[[117 136 106 107 106]
 [123 121 121 124 120]
 [139 126 110 115 110]] Answer: 106

[[105 148 144 127]
 [117 119 146 146]
 [142 147 132 119]] Answer: 127

[[125 140 138 127 117 141 117]
 [121 150 139 129 135 116 135]
 [134 109 100 130 115 125 141]] Answer: 117

[[154 125 127 141 119 128]
 [145 119 113 140 142 138]
 [101 131 135 115 121 123]] Answer: 128

[[101 135 101 118 143 132 120]
 [107 110 108 136 120 141 140]
 [101 130 129 144 153 115 148]] Answer: 120

[[106 120 123 128 128 128 119]
 [115 120 124 128 128 126 139]
 [118 131 125 121 134 145 115]] Answer: 119
---
[[116, 104, 128, 138, 137], [141, 132, 152, 125, 119], [138, 138, 142, 130, 120]]	137
[[117, 125, 114, 127, 106], [119, 125, 110, 126, 108], [135, 105, 130, 139, 136]]	106
[[134, 140, 114, 132, 133], [141, 109, 155, 138, 131], [115, 131, 112, 124, 119]]	133
[[112, 99, 149, 119, 129], [137, 125, 99, 120, 98], [152, 115, 156, 135, 154]]	129
[[132, 143, 139, 125, 139], [133, 133, 104, 125, 104], [138, 134, 114, 118, 114]]	139
[[103, 103, 146, 153, 130], [153, 154, 111, 153, 153], [103, 102, 153, 112, 104]]	130
[[109, 141, 117, 109, 101], [152, 153, 157, 152, 156], [104, 102, 98, 108, 103]]	101
[[124, 136, 152, 155, 155], [124, 137, 154, 156, 156], [144, 136, 120, 116, 117]]	155
[[156, 132, 152, 148, 123], [133, 127, 135, 132, 125], [153, 119, 141, 142, 120]]	123
[[127, 133, 134, 112, 123], [123, 122, 123, 103, 125], [130, 126, 128, 126, 128]]	123
---
[130 105 144  98 140 122 108] -> 108, 130

[157 112 139 146 152] -> 152, 157

[132  99 107 147 109] -> 109, 132

[102 119 113 144 143] -> 143, 102

[[149 127 120 144 130 115 131]
 [107 133 111 125 137 148 136]] -> 131, 107

[134 151 134 130 127 136 142] -> 142, 134

[[113 137 142 134 146 145 147]
 [151 115 107 130 108 108 114]] -> 147, 151

[101 131 100 117  98 151 122] -> 122, 101

[151 102 127 124 117] -> 117, 151

[[116 124 114 115 137]
 [153 132 144 142 119]] -> 137, 153
---
Q:
[[138 107 120 109 124 126 141]
 [130 126 127 129 110 126 123]
 [133 135 136 134 145 141 107]]
A: 129

Q: [155 125 110 101 137 139 126]
A: 101

Q: [103  99 109 157 147]
A: 109

Q:
[[112 133 141 137 131 147 107]
 [114 141 134 116 143 141 150]
 [128 128 115 126 125 109 119]]
A: 116

Q: [138 139 151 151 132]
A: 151

Q: [153 151 148 150 156 151 149]
A: 150

Q: [157 150 138 118 151]
A: 138

Q: [152 114 136 141 109 134 139]
A: 141

Q: [147 154 132 136 126]
A: 132

Q:
[[113 146 136 152 117 119 132]
 [140 131 151 133 118 127 129]
 [134 137 147 137 116 128 122]]
A: 133
---
[[148 154 115 141 125]
 [148 130 128 124 116]
 [104 113 134 128 135]] gives 148

[[122 153 120 139 129 119]
 [119 131 107 134 132 130]
 [122 146 143 130 133 154]] gives 119

[[119 125 131 125]
 [147 134 117 142]
 [104 120 138 111]] gives 147

[[134 112 126 113 130 136 132]
 [139 153 130 134 119 129 132]
 [119 130 129 145 136 116 125]] gives 139

[[155 133 115 133 143 132 124]
 [116 126 115 112 124 140 130]
 [135 128 132 119 117 140 124]] gives 116

[[129 117 129 133 144 130]
 [111 115 121 133 114 135]
 [103 117 132 138 113 142]] gives 111

[[141 138 155 124 125 143]
 [141 146 158 122 122 144]
 [124 115 142 118 122 124]] gives 141

[[119 128 124 151 128]
 [127 128 130 107 128]
 [139 128 130 119 128]] gives 127

[[128 127 135 135 129 131 124]
 [138 123 135 130 139 137 117]
 [107 121 112 116 105 123 128]] gives 138

[[126 124 126 124 134 117 132]
 [128 130 128 128 127 121 135]
 [130 136 131 135 104 122 124]] gives 128
---
[[114 110 124 123]
 [122 119 135 152]] ==> 110

[[123 115 118 147]
 [117 154 148 121]
 [134 104 113 135]] ==> 154

[[136 119 122 121]
 [138 144 150 130]
 [121 144 140 139]] ==> 144

[[137 103 147 122]
 [132 124 124 153]
 [136 107 147 111]] ==> 124

[[134 121 133 121]
 [106 127 107 126]
 [113 144 114 141]] ==> 127

[[122 147 125 118]
 [156 128 109 144]] ==> 147
